Each row has a class, written after it.
 -20  -86    2  -40   14 -189 -236  133  -74   91  -24 -121   16 -125  216 -164  -68  104  158  -60  262  -61  203   43   99  118   25 -106 -288   26 -201   55  150   59 -131 -260  196  -68  -28  219   75  255    5 | J_311
  53  -64   91   58  151   76  -78  -20 -184  -81   48 -138   79  -44   14  131  -41   81  -45    2  -39  214  -23   12  -51  -54 -125 -181  -34  -68   81  -57  105   19  124  -32  -54   49 -280   53  191  -12   82 | J_311
-119  -61 -127 -395  133 -190  169 -109  -50 -145 -147   22   -6   19   20   62 -250  339  124   26   71  122  201   43  199 -190   97 -133  -23   91  -10  195  417  145 -199  103   47  445 -159   10  -21   97  -36 | J_871
  28  -96  -47   96 -148  158   42   12  136   24   45   15  -56   50  -22 -136  104  -33    6    4   -2   56 -112   31  -47   70   10   21  106   23   36   42 -200  -51  140   11  -50   16  107   27  -37   75  236 | J_695
 107  -14   -8   32  -26  146  -50  -38  -29  -66  -30   55  -15   78  -80   34   19 -116 -113  -41 -150    4  -45   54  -87    1  -37  -39   68 -119   75  -33 -147 -213  132  -29  -81   15   -3 -113   49  -59   85 | J_702
-141   29  179  -72  -96 -134  -12   -9  -91  -47   65    1  148 -137  233 -122  -58  197 -144  -19   62   57  141  -30   36   -1    9   25 -143  111  -41 -190  187  328 -117 -327  -92   27  -15 -143   37  -16 -126 | J_695
  -7   73  116 -156   37  108   47 -120  -60 -196 -251  162 -187  100 -180  130  -44  -35 -152  -11 -123   73  -47  -17  -16 -181  -49  -24  295    8  195    6   44   50   75  352 -153  356 -135  -56   63 -199  -25 | J_695
  75   25  198  128 -159  413  -23   70   22   59   16   90  -38  193    5 -146  169 -227 -110   63  -53  -60 -204   -2 -117   99   26  165  127   70  -28   40 -309   89  237  -31 -293  -93  128   27 -167 -182 -120 | J_399
 150  -75  -54  179  211  193 -120  -20  -57 -134  -55 -103 -142   57 -139  107 -124   14   53  -77   10  156 -164   -7   36 -101 -145 -280  231 -178  165  198 -164 -378  285  385  119  260 -370   67  183  147  363 | J_695
 -75  -32  115 -165  -31 -124  -47   31  -40  132   27   42   27    3   10  -81  124   -1  104   37   65  -37  102   49   -9    6   50   86 -214  215  -98  -21   92  305 -161 -192  -79  -48  117    3  -88   36 -113 | J_900
   4   14  153   28   36   58 -215   86  -52  144  -54  -40 -145    1 -139  -87  253 -264  181   29   69   66 -123   26  -24  112   36   49  -46  297 -117  -10 -207  -43  -28  244   26  -69   83  169   68  107   67 | J_632
-145   74    9 -475 -113  170  427 -165  110  -72 -321  376 -168  211 -373   49   49    4  -39   36 -304   57  -20   -9   43 -281  170  159  378  232  159   74   69  122  -91  480 -269  501  154  -33 -139 -328  -49 | J_871
-319  190  179 -470  -53 -154  221 -169  -22  -13 -207  390  -92   38 -109  -10   -3  153  -41   55  -46   66   78  -58  172 -201  262  135  108  422  -35    7  294  372 -318  258 -204  438  107  -71  -39 -154 -287 | J_900
 -47  118  449   98 -124  127 -157  114 -161  102  -46  -92  -97  -37  192 -269   26 -102   43   60  261    4   53 -104   -1   60   66   35  -85  251 -219   27  -24  427   25 -204 -171  -18   -8  111   45   17 -164 | J_695
 -31  127  187  236  170  127 -319  -24 -142  -78  -86   23 -175  -81  -94   23   27  -88  -22  -64    8  118 -111  -65   53  -52   -4 -110  107   34   47  -10 -197 -288   39  300   31   68 -149   42  235   75  146 | J_900
 -64   62  119 -155  162  -54  -56   49 -184  -94 -126  -51  -99  -93  -96   32 -119   61   63  -27   80  141  102  -78   66 -157   48 -156   58  -21   49   95  268   23  -66  218   75  181 -242  194  205   14  -59 | J_311
  33   90  407  122  -52  -44 -404  107 -169  145  -53 -176  -32 -139  213 -169   40 -179   43  -18  284 -194  214   72  -84   95  -18   35 -282  114 -213  -18    3  154  -53 -363   94 -248   20  149   38  186 -126 | J_606
  89   59  226   28  -23   11 -277   76 -214   47 -131  -87 -107  -95   41 -108   13 -146  -33  -33  158 -104  146   56  -49   92  -81  -62  -83   47  -70   44  -50  -32  -19 -157   25 -131   -3  160  189   55   20 | J_311
 -24 -200 -365 -440 -187 -247  356  -65  206   62  107   88  247   54   81  -85  -71  298  -33   -2  -74  -11  203  213   73  -21  147   51 -246 -123  -21  150  324  101  -73 -339  -23  171  131  -29 -257   86 -115 | J_702
  20 -139 -278 -101  170 -103  -23  -59   42   22   51   30  -56   30 -215  120   57  -21  184  -55  -54  117 -111   94  101   19  -88 -139  -39    1   83   64  -23 -315  -23  403   71  143 -125   94    3  207  260 | J_702
 -55  106  150   21 -139  497  264  116  206   38  -18  217  -45  172 -345 -235  302 -209  -73   70 -296  -21 -323 -118 -174  -18  197  355  345  147  113  -92 -328   64  104  202 -347  -79  370  -23 -186 -359  -30 | J_871
-167  141  166 -220 -281  114  394   45  139   94  -36  148   26  119  -24 -206  231  -46 -137   84 -239   38  -76  -86 -135 -130  201  361  185  264   12  -82  -60  499  -84  -82 -405   46  314 -147 -259 -379 -268 | J_695
-126  -27 -112 -166   65 -179 -110  -78  -10  -84  -40  176  -29  -53  -61   57  -42   79   -2  -96    1   86   63   50  178   33  105 -109  -49   36   58  -87   55 -220 -150  134  178  114  -43  -22  120  178   11 | J_399
 -52  -85 -101 -141  -88  -47  184   48  102   35   26   17  153  -25   67  -95   70  125  -31    0  -65   -9  148   99  -21  -42   89  107 -153  -13  -31   27  136  133 -130 -270  -32  -61  114  -29 -176  101  -64 | J_871
  10 -128 -206  -47  163 -153 -199    1  -10   26   49  -63  -42  -23 -114   96   34  -40  158  -50   99   88  -17  143   63   87  -84 -136 -121  -18   -8   30   18 -337  -84  132  273   29  -90   94   15  313  225 | J_606
-146  115  133 -222  161  -56  -18  -17  -52  -17 -321  129 -267  -27 -232   58   51 -102  166   -3   75   35    3  -21  153  -90  180  -75  103  171  -46  178  108 -120 -232  599  -13  285  -78  188   57  122  -92 | J_632
 -56    0  -12 -220 -139  -17  211   76  192  153  -64  118  -39   38 -147 -152  244  -12   59   28 -141   39   11   37  -68  -59  294  192  -23   83   32   94  -49   46 -124   37 -131  -20  296  130 -124  -70 -101 | J_311
 -61 -269 -557 -351 -211 -200  297 -102  382   69  155  188  178  157  -87  -55  113  188   21   30 -137   -8   66  225   46   83  208  192 -162   55   63  122    1 -104  -31 -186   21   65  399 -105 -355   70 -101 | J_606
  94 -207  -74   61  -43 -175 -202   68  -44    8  246 -300  240 -122  387 -150 -215  225   -7  -37  219  -60  300  174    9  150  -42 -116 -466 -261 -131   82  269   81   37 -734  197 -185 -135    0   45  299   -9 | J_399
 -32 -101 -232  -87  214 -327 -126   54   36   18  -73  -40 -117 -124 -138   12  -15   51  228 -124  161   48  169  103  159   32  191 -160 -244 -167   35   97  160 -439 -215  118  364  -20  -54  207   45  451  118 | J_311
  -1 -168 -377 -200  -39 -106  157  -72  268    6  -75  210 -183  160 -360   -3  243 -153  125  -62   -5   34 -175  133   62   89   72  188  192  174   85  -30 -112 -501 -107  641  125  101  264   96 -161  164  210 | J_311
  25  -82  -80  180   81  -47 -184  -56  -33   -5  112  -46  101 -101   63  -29  -13   79 -108  -90   -4  149  -21   34   36   67   -7 -119 -125 -128   83  -74  -97 -225   58 -165   28  -19 -105  -49  140  239  158 | J_702
 122 -123 -261  -13  108   65  -42   16  161  -71  -21   40 -195   83 -234   50    2  -51  134  -40    1  107 -160   93  117   37  -38 -155  127  -84  131  232 -161 -582  117  554  119  158  -55  134   15  293  382 | J_632
  31  -89  -47   69   63  135  124   17   91  -90   47  -23   63    8  -75   44   10   72  -69  -19 -187  130  -61  -26  -70  -70   47  -51   72 -222  145  -24    5 -124  129    3  -62  -10  -95  -55   36  -17   90 | J_632
  27  -40  -72   20  253   14 -178  -78 -133  -62   -1  -53  -84   -2 -187  206  -45   -9  111   -8  -46  183 -116   -4   63  -29 -137 -227   29  -12  125   15  -11 -183   92  323   21   97 -271   83  216   65  199 | J_900
 129 -164  -50   98 -156 -201 -133  122   51  113  232 -258  182  -20  287 -162   96   25  -72   21  186  -37  136  184 -170  220  -45  216 -350   35 -139  -75   98  116  -15 -591   21 -358  198  -15  -88  200  -87 | J_311
 -51   46   97 -173  -25   24  102  -16   88   20 -108  158 -149  167 -155    4  170 -129    2   45  -17   25 -181   -7  -55  -59   59  199  203  333   56  -57  -69  147    8  380 -208  152  122   17 -173  -84  -95 | J_695
 136 -153  -67  200  -60  228  -10  134   -1  -70  228 -169  228  -73  191  -98  -23   34 -177  -44 -136   61  -24  -15 -144   31  -86  -51  -21 -323  174  -15  -81  -18  267 -376 -103 -282  -97  -30   62  -30  113 | J_399
-183   29  -56 -422  -20 -151  333  -39   21  -78  -83   92   69  -30  -27  -19  -60  198  -22   19 -137   88  125  -11   51 -249  176   63   52   61   76   39  398  289 -183   55 -123  233  -19   -5  -36 -148 -173 | J_900
 274 -212 -119  406 -143  231 -164  181   37   92  296 -251  260    1  163 -204   76    2 -104  -52   63  -99  -51  102 -175  257 -138   53 -204 -256  -26  -51 -255 -268  290 -548    4 -505   76  -28  -72  119  131 | J_900
 185  -38  138  338  -19  132 -370  188  -56  139   62 -160  -23  -40  -32 -149  209 -255  -15  -35   90 -122    6   40 -193  224 -128   52 -153  -36  -16  -59 -415 -282  124 -305   74 -469  125  102   15  144   96 | J_606
-167   69  109 -332    1 -210  -10   33 -127   -4 -154   40  -38   11   52  -35  -59   53   33   48  150    8  162   28   75  -81   55   46  -23  177 -191  101  260  184 -220   48  -28  277    6  103  -67  -31 -301 | J_311
-159   61  263  -59 -186   54   52   45   22  150   12  115   85   47   14 -221  187    3 -114   61  -34  -22   34  -55 -129  -20  197  303  -72  304  -92  -97  -94  434 -138 -378 -246  -73  317 -190 -158 -129 -240 | J_871
 -13 -128  -31 -130   15 -161 -139   -5    9  136  108  -36   65  -19   -7  -70  147   16  140   20  137   44  115  141   23  132   68   75 -337  208 -117   -8   82  -29 -147 -137   93  -75   89   90  -15  228  -75 | J_606
  91  -24  121  331  -28  157 -220  109 -159   85  112 -142  142   53  238 -121    9  -61  -88    3  135  -92  -34   51 -136  158  -63   42 -117  -92 -145  -43 -183  -48  168 -459  -65 -197  -39  -33 -144  108  -69 | J_702
 -72   26   41  -95  172   11   63 -114  -18 -141 -173  202 -188  112 -218  184    0  -61   33   46   19   94 -181  -66   56 -147  -31   -8  297  177   50   47   51 -134   -5  661 -111  352 -149   46   42  -11   19 | J_900
 166  -23  179  114   83   71 -187   30 -211 -144  -52 -138   62 -109  117   53 -160   17 -140  -90   45  -10  152   62  -24   -8 -199 -193  -33 -235   56  -86   31 -107  101 -230    0 -110 -238   -6  249   75   87 | J_871
 -33   10   22  138  152  -13 -192  -51 -101  -91   10   34  -25  -29    4   52    1  -16  -69  -90  -12   96  -65  -79   51   -4  -68 -121   20    6   66 -146 -188 -333   22  140   44   28 -138  -30  200  119  135 | J_702
   5  -60   92  -78  -33  -70 -128  107    1  -13   90 -190  117 -114  255 -246  -83  150   22   29  242  -37  195   83    4    8   22   13 -214   66 -164  126  254  202 -131 -379   43   52   44   52  -68  142  -99 | J_606
 -72  -30  -56 -272 -198  -18  209  -99  131   86 -105  285  -75  211 -189  -33  236 -153   31   60  -15  -52 -169   65  -55   18  127  291  185  379  -28  -52  -72   47 -118  391 -195  207  299   -1 -205 -116 -120 | J_702
 -88    1  -66 -150  -66  -57   63  -25   19   57  -52   62    4   97  -16   -8   16   43   17   12    1  -81   51   98   20  -15   48  129  -37   57  -97  134  115   31  -71   32  -25   97   29   11 -115   20 -134 | J_900
  22   81  324   63  -87  382  127  -41 -184 -117 -113   65  119   25  -20   73  -83   44 -223   77 -212   51  -50  -90 -177 -171  -67   -9  291  -37  116  -34   77  335  226  -89 -403  153 -157 -132   36 -378 -121 | J_900
 -97    2   25  -69 -190  -28   52   38   44  118   13  164  109  -27   56 -251  129   41 -112  -12  -26   -3   84   40   15   60  182  196 -136  188  -85 -124 -119   84 -143 -333 -112  -56  274  -75  -72   24 -116 | J_871
-104   52  204  -15  -42   24   -8  -31 -157  -38  -11   95  121  -71  144 -103  -18   98 -101   29   64   29   97  -31   51   26   87   69  -68  146  -92 -136   62  214  -99 -251 -123   26   39  -66   88  -59 -186 | J_871
 -68    9   98   89   91    9 -114  -63 -128 -128   -9   42   79 -111   36   61 -107  134 -118  -78   -1   90  -34  -55   80  -29  -45 -137   60  -31   85 -149   19 -163   22   65  -25  103 -163  -52  234   31   89 | J_900
 -56 -138 -190 -390 -118 -306  232 -130   73  -68    5  -10  219  -65  135   26 -169  343 -100  -22  -50  -35  356  172   57 -141   66  -72 -335 -113   44   60  461  172 -148 -409   19  119  -10 -137  -80   77  -93 | J_900
-124  -18  -20 -370 -114 -151  208  -56  -68    5  -89   75   79  110  145  -10  -78  184 -124   79   71   17  161   44   31  -90   23   85   -9  152  -96  121  295  424 -125 -203 -212  233   24  -33 -211 -126 -356 | J_311
-100  -32 -225 -282  -52 -267  100   -3   50  106  -43   53   33   55  -10  -85   -3  110   68  -17   92 -117  183  212  109   36  126  112 -263  124 -119  114  151  -14 -230 -157  173   76  119   59 -164  199 -106 | J_871
 -66  -60 -125  -22   49 -120  -84  -81   53  -29   19  115  -58  -38 -138   10   63   16   18  -87    1  108   -8   52   91   54   54  -51  -30  132   92 -114  -91 -339  -89  160  160   29   16   -3  161  215  180 | J_606
 155 -231 -427  195   88  -26 -180   39  103  -18   90 -124   -2  -46  -15  -44  -53   42  113  -87   69   63   18  248   89  144  -34 -169 -114 -192  -14  237 -116 -671  124   49  329   41  -88   81   -2  510  397 | J_632
-107  -73 -173 -417 -128 -338  284   25  126   15   17   -7  179 -116   14 -126  -25  244  -20   24  -26    2  286  111   26 -106  165  111 -176  -88  -15  130  402  216 -296 -222   54   94  115  -71 -154   30 -232 | J_632
-129   94   51 -125  -78  229  271   29   55  -30  -30  105   47   52  -77  -18   56   32  -50   44 -241   96 -102 -113  -57 -199  153   79  215   11  104   27   69  163    6  131 -222  107   32   -8  -24 -236  -56 | J_900
-107   23 -128 -281    4  199  425  -37  141 -138 -103  221   -9  153 -263   38   18   67  -91   51 -360  111 -146  -55  -27 -233  177   78  350   41  250   90   62   71   44  334 -274  348   30  -79  -56 -299  -64 | J_632
 -80   32  -31 -316  122 -366 -146   69   -1  106 -155  -45 -182 -107  -79 -105   47  -74  256  -25  204  -30  233   73  170   -9  170  -46 -291  158 -133  159  175  -98 -333  196  215   17   17  230   37  342 -107 | J_632
-170  -32   71 -336  -71 -125   66  -33    6   81    9   25   18   52   13  -21   71  102   64   28   -9  127  110   28   35  -40   88   82 -144  249  -72  -48  284  426 -185  -96  -95  123   83   34  -30  -45 -146 | J_311
 -81  -38 -215 -217  218  -58  181  -78   60 -151 -121  104 -130  -14 -302  216 -119  120   69  -65 -118  203  -15  -18  120 -213   41 -194  210 -159  215  167  233 -368  -88  551  113  373 -266  109  128  101  193 | J_606
 152 -230 -134  265   43  -63 -173   86  -37   39  316 -292  255 -100  207  -23  -10   89  -17  -36   71   29  104  142 -126  163 -166  -97 -298 -286  -18 -154    6 -113  107 -586  164 -380 -117  -62    9  243  145 | J_632
 130   12   42  236  193  171 -139  117 -149 -119   -8 -136   10 -116  -92   62 -122  -30  -80  -29   -2  137  -91  -96  -55  -27 -108 -219  150 -266  142   48  -31 -290  201  122  -39  -20 -279  115  217   27   97 | J_311
 178 -159  -18  394   12  190 -295  142  -32  167  201 -207  100  -49   69 -156  218 -193   22    8   78   13  -92   37 -176  274  -81   54 -163  -52  -84 -110 -320 -210  182 -347   72 -450   81   72   11  197  175 | J_632
  63 -128   -5  103  -90    4  -29   73    4  -31  183 -171  171  -97  278  -74 -174  160  -80   -9  110   -3  154   86    7  133  -69 -139 -166 -238 -105   96  157  103  147 -515   21 -147  -64  -33   20  181   46 | J_632
 113  -77 -130  412   29  477 -234  -65   54  -39  -34  247 -179   78 -319  -16  299 -349  -24  -53 -192  109 -441   -7  -98   91    7   34  358   53  219 -148 -614 -536  348  577  -82  -19   56   93  126  -69  324 | J_311
 121 -142 -160  159    9  -29 -118   35   58   13   36  -28   17   35   28  -47  146 -148   -4   15  168  -34 -100  132  -68  174  -37  142  -55   37  -57  -65 -155 -279   12   20   92 -146  127   74  -41  240   87 | J_871
 119   56  283  295  -23  412 -162   67  -98  -27  -46  -22 -120   59 -124  -42  188 -357 -143   25 -197   96 -262  -90 -218   34 -102   36  271    7  110 -124 -488 -118  331  102 -244 -170    2   17   78 -238  138 | J_399
 142 -111   57  171  190 -182 -488  104 -255   55  131 -349   91 -180  218    7  -52    9  110  -23  345   34  140  127   15  179 -177 -209 -425  -66 -175   30  120 -159  -39 -306  221 -250 -222  142  202  414   80 | J_900
  91   18  234  215   32  339 -274   98  -62   -7  -68  -17 -145   53  -36 -160   71 -192   28   56   77   63 -186 -106  -61   78  -65 -100  128  111  -36   27 -378  -98  261   82  -91  -58  -44  149   68   20  146 | J_606
  82  -59  257  320  114  -28 -361    3 -290  -50   62 -240   43  -46  300   64 -170    1 -131  -13  337   55   31  -49  -89   58 -214 -103  -93 -142  -67  -46  126   81  124 -245  -46   -9 -334   16  131  209  -19 | J_702
   9 -100 -126 -307 -133 -132  166  -93   95  -30   -5   97  126   36  -32    7  -18  121  -93  -27 -121  -44  179  146  -17  -77   37   67 -110  -44   70   55  193   30  -65 -133  -73  158  113 -126 -137   -8  -80 | J_702
  39 -132  148   91 -214 -251 -204  126   19   91  263 -199  310 -107  542 -126  -21  125 -111   25  238 -154  304  152 -123  218  -22  121 -593    0 -223 -150  283  465 -102 -899   -6 -404   86  -98  -58  246 -300 | J_399
 -68 -101 -315 -194  161 -258  139 -117  -11 -164   43   -4  112   35   17  255 -284  379  -36  -57  -37  103  166  123  146 -133  -54 -221  -96 -254   99  152  319 -171  -38  -45  183  351 -311 -149  -22  163    2 | J_695
